Each row has a name. After each piece below comes the name of the row it's from, unless a question asks for something else. Each question is about the rows just above it.

Y: [-48, 57, 13, 35, 17, 50, -48, -80, -64, -9, -47, 9, -2, -49, -36, -31, -28, 42, -41, 4, 41, 3, 56, -40, 27, 6, -53, 0, -8, 3, 36, -60, 11, -41, -14, 15, -12, 51, -34]
G: [16, 18, -42, 56, 39, 41, -69, -71, 15, -74, -22, -12, 34, 8, -6, 11, 23, 43, -39, -11, -19, 1, 1, -18, 8, 5, -8, 16, -23, 86, -15, 10, 19, -39, 20, -26, 12, 64, 13]
J: [-24, -4, 65, -56, -30, -48, 68, 56, -27, 70, 14, 21, -41, -20, 6, -46, -29, -49, 32, 14, 39, -14, 9, 9, -7, 0, -6, -8, 37, -84, 19, -19, -24, 27, -21, 26, -12, -55, -20]
E: [-48, 48, 6, 11, -14, 49, -11, -33, -71, 39, -41, 2, -14, -42, -51, 2, -38, 35, -16, 2, 31, 17, 55, -22, 25, -6, -48, -16, -17, -54, 44, -70, 11, -8, -30, 35, -20, 14, -44]
D: [-5, 34, -39, 59, 29, 60, -73, -81, -11, -55, -35, -13, 26, -9, -27, 15, 7, 58, -43, -9, -10, 11, 19, -27, 18, 4, -25, 8, -30, 62, 5, -16, 23, -40, 8, -14, 2, 66, -5]
U: [17, -37, 54, -55, -15, -79, 66, 70, 28, 31, 41, 19, -23, 13, 46, -48, 1, -71, 38, 10, 14, -27, -30, 23, -24, 6, 28, 6, 47, -33, -15, 32, -25, 25, 7, -1, 5, -55, 12]
[65, -56, -30, -48, 68, 56, -27]
J
The row with [48, 6, 11, -14, 49, -11, -33, -71] is
E

S: [-9, -6, -3, -7, -2, -8, -4, -8, -5, -7, -7, -9, -6, -3, -7, -2, -8, -4, -8, -8, -7, -7, -8, -8]
Z: [-8, -5, -39, -15, -62, -28, -28, -7, 79, 80, -32, -41, 85, -6, -39, 87, -8, 97, -39, -42, -10, -4, -25, -36]
M: [-7, -5, 7, -6, -6, -7, 5, -8, -7, -7, -8, -9, -6, -3, -7, -2, -8, -4, -8, -8, -7, -7, -8, -8]
[-7, -5, 7, -6, -6, -7, 5, -8, -7, -7, -8, -9, -6, -3, -7, -2, -8, -4, -8, -8, -7, -7, -8, -8]
M
Right after [5] comes
[-8]
Which row holds [-9, -6, -3, -7, -2, -8, -4, -8, -5, -7, -7, -9, -6, -3, -7, -2, -8, -4, -8, -8, -7, -7, -8, -8]?
S
What comes right after [87] in the named rows?
[-8]
The entry that follows [-15]:
[-62]

